Here is a tiny trained network, its code and every weight. The questions are about switching its units off for an input and a target symbol, where a switched-off unit gives its printed mean instead of its output.

import numpy as np


def w(rows, s, z=0):
    codes = np.array(rows[::2]) - 128.0
    scale = np.full(codes.shape[1], s)
    scale[-1] = z or s
    return codes * scale


def norm(h):
    return h / np.sqrt((h * h).mean(-1, keepdims=True) + 1e-5)


def f(y):
    return np.maximum(y, 0)


def softmax(a):
    e = np.exp(a - a.max(-1, keepdims=True))
    return e / e.sum(-1, keepdims=True)


def log_softmax(a):
    a = a - a.max(-1, keepdims=True)
    return a - np.log(np.exp(a).sum(-1, keepdims=True))


def net(x, mask):
    ids = ['ΘΛΦαεημξπστψω'.index(c) for c in x.split()]
    T = len(ids)
    res = E[ids] + P[:T]
    u = 0
    for l in range(2):
        q, k, v = (norm(res) @ M[l].T for M in (Q, K, V))
        z = softmax(np.where(np.tri(T) > 0, q @ k.T / 2**0.5, -1e9)) @ v
        res = res + np.where(mask[u], z, O[l][:, -1]) @ O[l][:, :-1]
        u += 1
        y = f(norm(res) @ A[l][:, :-1].T + A[l][:, -1])
        res = res + np.where(mask[u : u + 12], y, B[l][:, -1]) @ B[l][:, :-1]
        u += 12
    return log_softmax(norm(res)[-1] @ U[:, :-1].T + U[:, -1])


Q, K, V, O, A, B = {}, {}, {}, {}, {}, {}
E = w([
[66,130,134,83,5,117,89,180,88,177],'Θ',
[39,95,169,209,185,103,129,80,115,128],'Λ',
[146,182,72,88,141,88,165,115,14,219],'Φ',
[61,127,157,106,105,142,237,65,153,82],'α',
[113,60,122,144,95,192,73,148,32,112],'ε',
[175,168,143,90,31,3,133,115,190,201],'η',
[99,155,140,185,172,117,108,1,147,134],'μ',
[169,153,154,66,94,151,147,237,124,157],'ξ',
[200,150,28,78,56,136,70,83,120,97],'π',
[150,165,107,142,80,20,116,210,54,79],'σ',
[195,106,191,182,36,163,119,139,106,107],'τ',
[139,107,137,94,53,78,49,72,99,161],'ψ',
[141,110,77,93,62,26,94,170,176,42],'ω',
],0.0054)
P = w([
[137,63,46,183,27,48,175,25,76,155],'0',
[132,70,78,157,29,60,159,28,64,146],'1',
[128,90,97,142,42,64,148,29,60,128],'2',
[132,104,114,129,54,62,137,46,54,122],'3',
[127,126,130,128,69,58,137,65,49,117],'4',
[121,130,146,116,66,81,117,67,52,103],'5',
[117,149,144,101,80,76,102,72,54,100],'6',
[121,169,164,112,84,83,105,96,49,90],'7',
[111,177,179,111,90,88,88,97,53,85],'8',
[103,177,194,92,92,93,80,103,67,88],'9',
[104,203,203,97,97,96,68,116,78,96],'10',
[88,218,204,88,113,104,47,142,74,83],'11',
[85,233,220,73,130,103,48,154,90,72],'12',
[85,252,226,87,105,116,19,167,101,87],'13',
],0.0031)
Q[0] = w([
[187,74,33,205,229,204,122,193,223,224],'0.h1',
[75,238,237,83,3,18,18,109,1,56],'0.h1',
],0.0084)
K[0] = w([
[245,28,17,157,81,86,102,179,102,200],'0.h1',
[1,233,206,151,194,145,126,62,161,86],'0.h1',
],0.007)
V[0] = w([
[45,124,159,118,128,144,254,72,187,85],'0.h1',
[107,122,126,48,49,169,177,167,124,90],'0.h1',
],0.0034)
O[0] = w([
[92,254,87,153,78,193,124,159,175,145,255],'0.h1',
[120,101,82,243,120,165,140,182,126,121,141],'0.h1',
],0.004,0.0058)
A[0] = w([
[180,147,26,79,120,157,161,182,210,172,19],'0.n1',
[68,142,198,104,130,172,112,103,127,155,195],'0.n2',
[252,147,125,62,136,74,86,144,60,122,146],'0.n3',
[138,154,174,90,114,101,41,146,116,152,104],'0.n4',
[14,70,181,141,173,141,140,139,79,183,94],'0.n5',
[151,128,137,125,168,111,143,255,116,86,65],'0.n6',
[129,14,120,177,185,181,72,154,87,99,2],'0.n7',
[179,86,208,179,142,226,140,82,90,102,151],'0.n8',
[109,193,107,107,116,96,95,132,111,234,75],'0.n9',
[109,165,154,76,103,185,247,146,173,123,71],'0.n10',
[209,58,151,194,167,162,36,109,52,109,106],'0.n11',
[156,122,200,69,68,160,143,174,118,149,199],'0.n12',
],0.0039,0.0027)
B[0] = w([
[112,181,117,124,132,191,103,157,218,164,142],'0.n1',
[100,76,99,131,113,91,129,140,84,92,236],'0.n2',
[202,101,128,115,157,101,188,93,98,75,242],'0.n3',
[142,111,155,67,118,109,100,88,93,88,219],'0.n4',
[125,94,118,193,197,44,185,177,164,195,150],'0.n5',
[101,95,207,119,60,191,104,83,145,111,149],'0.n6',
[188,130,138,37,126,152,173,100,2,226,134],'0.n7',
[47,124,151,166,144,93,124,63,153,132,164],'0.n8',
[70,143,179,106,117,182,203,143,113,150,224],'0.n9',
[180,76,163,78,149,102,102,204,92,153,187],'0.n10',
[95,162,81,68,117,151,198,93,72,62,163],'0.n11',
[136,90,174,170,118,138,165,121,110,106,253],'0.n12',
],0.0049,0.0031)
Q[1] = w([
[46,214,254,33,76,11,116,42,1,52],'1.h1',
[23,226,77,146,21,226,194,162,157,125],'1.h1',
],0.0078)
K[1] = w([
[18,201,223,139,225,106,2,116,163,137],'1.h1',
[84,229,112,207,52,148,91,149,115,172],'1.h1',
],0.007)
V[1] = w([
[45,190,64,194,95,75,51,33,76,161],'1.h1',
[228,253,115,120,56,210,15,135,142,179],'1.h1',
],0.0037)
O[1] = w([
[108,117,182,113,201,125,3,135,123,150,253],'1.h1',
[142,47,188,26,48,76,163,103,27,85,91],'1.h1',
],0.0046,0.0064)
A[1] = w([
[194,120,40,82,82,124,111,74,129,80,110],'1.n1',
[121,57,179,117,117,116,187,78,153,121,123],'1.n2',
[176,54,111,117,100,180,237,155,168,136,93],'1.n3',
[164,129,35,62,194,98,196,137,139,126,105],'1.n4',
[142,122,174,38,106,175,217,75,248,122,1],'1.n5',
[162,31,129,134,102,69,151,139,255,75,80],'1.n6',
[196,63,66,92,122,144,130,85,151,117,81],'1.n7',
[166,121,92,77,109,108,144,142,198,31,117],'1.n8',
[157,117,89,122,124,54,132,180,196,46,119],'1.n9',
[141,110,123,125,144,63,184,129,93,109,92],'1.n10',
[96,63,82,156,146,154,111,73,81,73,113],'1.n11',
[89,144,132,143,190,152,84,36,145,149,97],'1.n12',
],0.0049,0.0083)
B[1] = w([
[152,142,100,109,85,163,104,134,149,166,194],'1.n1',
[148,159,162,113,100,116,138,119,143,106,169],'1.n2',
[157,88,225,159,151,170,94,151,107,101,142],'1.n3',
[128,159,130,150,135,94,110,186,77,62,155],'1.n4',
[196,2,244,149,97,227,196,162,67,61,128],'1.n5',
[198,157,177,89,153,136,190,157,134,153,151],'1.n6',
[123,113,140,161,170,210,62,88,85,118,141],'1.n7',
[83,56,141,151,143,150,184,156,129,137,173],'1.n8',
[89,96,162,82,144,118,131,144,136,104,188],'1.n9',
[142,141,105,93,100,94,112,151,170,87,164],'1.n10',
[112,139,115,97,158,157,161,162,157,118,200],'1.n11',
[152,113,163,96,153,123,128,159,139,115,250],'1.n12',
],0.0078,0.0021)
U = w([
[52,154,102,140,3,164,122,161,104,164,253],'Θ',
[84,94,98,249,161,84,104,191,148,204,80],'Λ',
[155,183,74,92,206,126,250,108,18,200,123],'Φ',
[55,226,112,184,84,191,206,59,185,57,133],'α',
[101,49,41,134,186,253,110,129,32,59,84],'ε',
[181,188,174,84,71,19,197,79,229,193,78],'η',
[120,184,150,142,220,165,50,121,202,180,119],'μ',
[225,78,188,88,153,201,207,241,152,166,149],'ξ',
[224,141,33,49,87,216,104,42,170,90,114],'π',
[178,184,77,160,136,9,121,190,54,57,44],'σ',
[203,76,211,242,96,169,158,71,134,67,140],'τ',
[168,19,176,21,166,78,37,16,72,162,54],'ψ',
[125,44,53,72,113,55,120,198,226,38,124],'ω',
],0.0068,0.004)

Each question gives the input, a string of symbols that net reads in full, and the target symbol t.
The units are the heads (2 rows each of Q, K, V and O) and the neurons (one row each of A and B). Each row of codes is followed by its name. A weight is (code - 128) times the scale printed after its matrix; where a second scale follows, it is the last column's (O, A, B and U).
mask holds one flag per unit, layer by layer, with each layer's heads first. A switched-off unit (its flag False) gives its mean, the last column of its rows in O or B, instead of its output. The means were averaged over made-up inputs and are rounded, as every weight is.
A unit's drop is (log p(t) with every unit on - log p(t) with that unit switched off) / (log p(t) with every unit on - log p(t) with every unit switched off).
The circuit of an input: a set's keep is (log p(t) with only the set's units on - log p(t) with every unit switched off) / (log p(t) with every unit on - log p(t) with every unit switched off). Starting from the 12 units with the biggest drops (on a tie, the unit counted first), units are removed one at a time, each time the one whose removal leaves the highest keep (on an exact tie, the one counted first), for as long as the keep stays at least 0.8.
circuit, biggest first: the units of the circuit, biggest drop first
unit that matters most: the unit with the biggest drop
k most important neurons: the k neurons with the biggest drops, biggest first
k most important neurons of layer l: the k neurons of layer l with the biggest drops, biggest first
drop when u is switched off: that unit's drop, to one decimal
input σ Λ ξ σ ψ, target μ: circuit, biggest first -> 1.h1
input ξ τ σ α σ σ α σ ψ Φ, target Θ: circuit, biggest first -> 0.h1; 0.n3
input ξ ω Θ α σ ξ π Φ ξ ξ μ α ω, target Θ: circuit, biggest first -> 0.h1; 1.h1; 0.n3
input τ ψ η η α α σ τ μ π π η Θ, target ψ: circuit, biggest first -> 0.h1; 0.n4
input Λ ε ε ψ α μ σ α ξ, target Θ: 2 most important neurons -> 0.n3; 1.n12
input π ε ε, target Φ: circuit, biggest first -> 0.h1; 0.n7; 0.n11; 1.h1
input Λ μ τ α ε ε α Φ τ, target Θ: circuit, biggest first -> 0.h1; 0.n3
input α α Φ α σ τ π, target Θ: circuit, biggest first -> 0.h1; 1.h1; 1.n8
input ω ψ σ, target ω: circuit, biggest first -> 0.h1; 1.n10; 1.n9; 1.h1
input α Λ η α α σ α ε ψ α σ, target Θ: circuit, biggest first -> 0.h1; 0.n6; 0.n3
input π ξ η π σ τ π Θ, target Λ: circuit, biggest first -> 0.h1; 0.n5; 1.h1
input Λ ε τ ξ Θ, target μ: circuit, biggest first -> 1.h1; 0.h1
input μ ε α τ τ μ η, target ψ: circuit, biggest first -> 1.h1; 0.n3
input η τ τ σ Θ σ ω μ ψ ε α μ π, target ψ: unit that matters most -> 1.h1
input α ω Λ Θ ω τ σ, target μ: 2 most important neurons of layer 0 -> 0.n2; 0.n5
input η Λ τ α ω σ Λ Φ ξ ξ ξ, target μ: 2 most important neurons of layer 0 -> 0.n5; 0.n2
input η ψ μ α α Φ η Λ ε η, target μ: 2 most important neurons -> 0.n5; 0.n2
input ξ τ α α ψ ψ α ψ μ Θ α, target Θ: 2 most important neurons of layer 0 -> 0.n3; 0.n4
input Φ ψ π Θ π Λ, target μ: 2 most important neurons -> 1.n12; 0.n12
input π ξ σ Λ σ ω η ψ ε, target μ: unit that matters most -> 1.h1
input ω α π ξ α α, target Θ: 2 most important neurons of layer 0 -> 0.n3; 0.n12
input α π σ η τ Λ, target μ: drop when 0.n10 is switched off -> 0.0
input α τ ξ ξ ψ ξ Λ Θ, target μ: drop when 0.h1 is switched off -> 0.2
input α ε ξ Θ ψ σ π Θ ω τ Λ τ π, target μ: drop when 0.n5 is switched off -> 0.3
